Below is a small trained network, with its code and all its weights. Each question gives an input and a class and asks what happens when units are switched off, that is, made to give their printed mean instead of their output.

import numpy as np


def w(rows, s, z=0):
    codes = np.array(rows[::2]) - 128.0
    scale = np.full(codes.shape[1], s)
    scale[-1] = z or s
    return codes * scale


def norm(h):
    return h / np.sqrt((h * h).mean(-1, keepdims=True) + 1e-5)


def f(y):
    return y / 2 * (1 + np.tanh(0.7978845608 * (y + 0.044715 * y**3)))


def log_softmax(a):
    a = a - a.max(-1, keepdims=True)
    return a - np.log(np.exp(a).sum(-1, keepdims=True))


def net(x, mask):
    res = np.array(x, float).reshape(1, 7) / 4 @ E
    u = 0
    for l in range(2):
        y = f(norm(res) @ A[l][:, :-1].T + A[l][:, -1])
        res = res + np.where(mask[u : u + 7], y, B[l][:, -1]) @ B[l][:, :-1]
        u += 7
    return log_softmax(norm(res)[-1] @ U[:, :-1].T + U[:, -1])


A, B = {}, {}
E = w([
[185,74,127,23,106,119,117,138],'x0',
[95,162,74,78,116,164,128,153],'x1',
[55,239,107,104,90,43,143,116],'x2',
[174,189,145,147,135,148,1,43],'x3',
[141,213,198,126,165,175,147,190],'x4',
[156,63,110,149,42,104,131,216],'x5',
[51,120,189,139,170,171,123,149],'x6',
],0.0061)
A[0] = w([
[195,60,83,160,122,43,165,1,113],'L0N1',
[155,123,127,134,78,102,178,149,87],'L0N2',
[73,24,93,150,177,88,160,128,89],'L0N3',
[159,151,95,172,168,73,128,44,251],'L0N4',
[113,119,120,53,146,202,173,172,87],'L0N5',
[103,43,132,53,156,119,135,116,25],'L0N6',
[170,106,80,151,148,68,74,227,118],'L0N7',
],0.0064,0.0013)
B[0] = w([
[127,174,124,209,73,40,66,48,254],'L0N1',
[209,201,84,228,62,188,52,101,156],'L0N2',
[124,144,2,157,149,138,144,87,186],'L0N3',
[176,179,79,64,163,147,37,106,237],'L0N4',
[182,114,93,63,122,61,109,123,185],'L0N5',
[48,133,68,43,216,94,202,133,162],'L0N6',
[123,180,78,27,117,163,85,117,163],'L0N7',
],0.0062,0.0032)
A[1] = w([
[128,45,59,254,154,155,162,145,3],'L1N1',
[135,210,109,146,110,133,187,128,146],'L1N2',
[132,107,251,157,175,162,111,127,104],'L1N3',
[53,199,166,141,79,65,153,110,152],'L1N4',
[103,106,177,130,131,187,78,172,153],'L1N5',
[75,220,125,126,78,153,112,160,135],'L1N6',
[25,184,166,128,72,115,155,145,3],'L1N7',
],0.0083,0.0023)
B[1] = w([
[95,150,85,208,151,179,139,186,200],'L1N1',
[132,184,195,159,136,104,78,146,214],'L1N2',
[146,70,183,162,179,200,114,141,249],'L1N3',
[94,61,189,118,72,114,124,163,254],'L1N4',
[170,96,160,97,143,131,209,110,192],'L1N5',
[111,107,177,118,150,144,188,160,244],'L1N6',
[2,112,192,20,136,28,51,169,186],'L1N7',
],0.0093,0.0033)
U = w([
[109,114,24,245,133,182,178,177,170],'0',
[203,101,83,58,76,162,164,194,136],'1',
[148,186,166,150,199,206,63,37,7],'2',
[185,210,184,150,99,79,137,168,18],'3',
[131,131,94,143,29,38,46,41,133],'4',
[166,86,234,164,200,215,158,153,82],'5',
[18,153,228,96,113,76,132,189,250],'6',
[78,110,73,85,194,78,215,96,110],'7',
],0.012,0.0019)

Each question gives the input, the list of numbers given to net, and the class t.
The units are the neurons (one row each of A and B). Each row of codes is followed by its name. A weight is (code - 128) times the scale printed after its matrix; where a second scale follows, it is the last column's (A, B and U).
mask holds one flag per neuron, layer by layer. A switched-off neuron (its flag False) gives its mean, the last column of its row in B, instead of its output. The means were averaged over made-up inputs and are rounded, as every weight is.
A unit's drop is (log p(t) with every unit on - log p(t) with that unit switched off) / (log p(t) with every unit on - log p(t) with every unit switched off).
The circuit of an input: a set's keep is (log p(t) with only the set's units on - log p(t) with every unit switched off) / (log p(t) with every unit on - log p(t) with every unit switched off). Starting from the 12 units with the biggest drops (on a tie, the unit counted first), units are removed one at a time, each time the one whose removal leaves the highest keep (on an exact tie, the one counted first), for as long as the keep stays at least 0.8.
circuit, biggest first: the units of the circuit, biggest drop first
k most important neurons: the k neurons with the biggest drops, biggest first
k most important neurons of layer l: the k neurons of layer l with the biggest drops, biggest first
drop of u: that unit's drop, to one decimal
input [-2,-5,-5,-2,1,0,-8], class 4: most important neuron -> L0N1
input [-1,4,-8,0,4,7,1], class 1: circuit, biggest first -> L0N7; L1N3
input [0,1,-1,8,1,5,2], class 5: 2 most important neurons -> L0N1; L1N5
input [6,5,-1,6,1,0,-1], class 1: circuit, biggest first -> L0N1; L1N2
input [-6,6,3,2,6,-7,-8], class 6: circuit, biggest first -> L1N6; L1N4
input [-1,7,4,-7,-8,0,-4], class 4: circuit, biggest first -> L0N1; L0N2
input [4,-3,4,-4,-6,4,5], class 7: 2 most important neurons of layer 0 -> L0N6; L0N3
input [7,0,-8,-5,1,-7,0], class 7: circuit, biggest first -> L0N6; L1N3
input [-5,8,-8,-2,-4,-8,-1], class 0: 2 most important neurons of layer 0 -> L0N7; L0N3
input [2,-5,-5,-7,-4,0,8], class 0: circuit, biggest first -> L1N1; L0N3
input [-5,-5,-6,6,-5,-2,-4], class 4: 2 most important neurons -> L0N1; L1N3
input [-7,-4,-5,-2,-4,-8,3], class 0: 2 most important neurons -> L1N1; L0N3
input [8,-3,-2,-3,-7,4,4], class 7: 2 most important neurons -> L0N6; L0N7
input [3,-6,4,-8,1,-6,-7], class 3: circuit, biggest first -> L0N2
input [-4,5,0,0,-2,-4,1], class 6: 2 most important neurons of layer 1 -> L1N3; L1N6
input [-3,-3,-8,-3,-6,-5,4], class 0: 2 most important neurons -> L1N1; L0N3
input [1,-2,-5,-2,-8,-1,0], class 0: 2 most important neurons of layer 0 -> L0N3; L0N5
input [0,-1,0,-4,0,-8,3], class 7: 2 most important neurons of layer 0 -> L0N1; L0N5
input [-1,-5,-5,-7,-6,-1,-3], class 0: drop of L1N1 -> 0.4
input [-1,-6,-8,-5,2,-3,-5], class 0: most important neuron -> L1N1
input [-2,-7,-4,-1,1,8,4], class 0: drop of L1N1 -> 0.5
